pog: [103 137 148  79  31  94 152 136 147  91 148 152 149 126 151   8 104   4
 149 150  84  59]
Dobu: [134 154 132 158 199 141 127 149 139 144 131 128 130 112 132 220 178 223
  86 148 151 175]
ped: [123 138 136 122 120 122 136 136 138 122 136 136 136 124 137 118 120 118
 122 141 122 121]
tazu: [125 142 137 129 136 125 135 139 140 126 137 137 137 122 139 138 131 138
 113 145 128 132]
ladoz: [109 135 139  93  58 105 143 135 139 102 140 141 140 124 140  43  80  40
 144 141  95  79]
nog: [108 130 138  88  47 103 142 131 136  99 139 141 139 127 139  28  71  25
 152 136  92  71]
tozab: [116 143 140 112 100 114 140 141 142 113 140 140 140 119 141  96 108  95
 124 147 111 107]
sesoz: [121 136 133 118 109 120 134 135 134 119 119 133 134 123 134 106 115 105
 128 137 117 114]
pakal: [120 144 139 120 119 119 138 141 142 119 139 139 139 119 141 119 120 118
 117 148 119 120]
Guki: [121 140 128 124 123 124 129 138 130 123 129 129 128 116 126 125 128 125
 124 133 120 123]
gone pog: [147 148  94   8  79  31 151 152 148 136 152  59 149 126  91   4 104  84
 149 150 137] -> [103]
gone sesoz: [134 114 133 119 118 135 105 136 133 121 134 117 134 119 115 134 109 128
 123 137 106] -> [120]
gone Guki: [128 125 123 129 123 116 129 124 121 123 133 125 124 120 126 128 129 140
 138 128 124] -> [130]

pezi: [ 84 172 140 173]
Girom: [131 136 121 137]
Sol: [201  47 153  33]
demup: [ 88  72 152 111]
kuv: [184 170 130 131]
sifa: [178 110 153  28]
Dani: [104 114 146 107]
Giruk: [129 178 142 103]
dovo: [141 139 127 113]
der: [143 124 131 147]
Fif: [142 103  69  68]
sulem: [163  84 121 162]
gone Fif: [103 142  69] -> [68]
gone kuv: [131 170 184] -> [130]
gone dovo: [113 127 139] -> [141]
gone sulem: [121  84 162] -> [163]
gone kuv: [130 170 184] -> [131]
gone pezi: [140 173  84] -> [172]

setu: [143 112 144 145 144 147 138 111 146 144 119 116 102 148 143 127 132 138]
Bor: [108  82  75  85 130 138 117 106  83  99 122 125  33  76 145 167  83 146]
Zir: [108  82  75  85 130 138 117 106  83  99 109 125  33  76 115 124  29 123]
kaze: [ 94 189  90  87  85 113 108 165  82 122 132 157 209  79  90 146 123 100]
ziso: [130  54 176 175 147  98 108 194 178 255 235 143 152 178 149  49 206  82]
fenit: [108  82  75  85 130 138 131 106  83  99 122 125  33  76 115 124  29 179]
gone Zir: [ 29 123 108 138 109  76  85  75  33 106  83  82 117 130  99 125 124] -> [115]
gone Zir: [117 124  33 115 123 130 125  29 109  83  82 138  75  99 106  85  76] -> [108]
gone Bor: [ 99 146  85  33 130  75 106 117 167  83 138  83 145  76 108 125 122] -> [82]
gone ziso: [ 54  49 255 178 152 143 149 175 178 235 108 176 194 130 206  98  82] -> [147]
gone setu: [116 102 119 138 127 138 144 111 143 132 146 147 112 145 144 144 143] -> [148]
gone setu: [119 144 138 112 147 111 144 116 132 148 138 102 127 146 143 143 144] -> [145]
gone fenit: [131  75  33  29 108  82  85 125 115 138 179 106 124  76  99 122  83] -> [130]

Ger: [147  30 147 146]
piluf: [183  83  84  86]
Guniv: [147  30  98  97]
Gomo: [ 89 142 163  88]
gone piluf: [83 86 84] -> [183]
gone Guniv: [ 98 147  30] -> [97]
gone piluf: [ 83  86 183] -> [84]
gone Gomo: [ 89 163 142] -> [88]

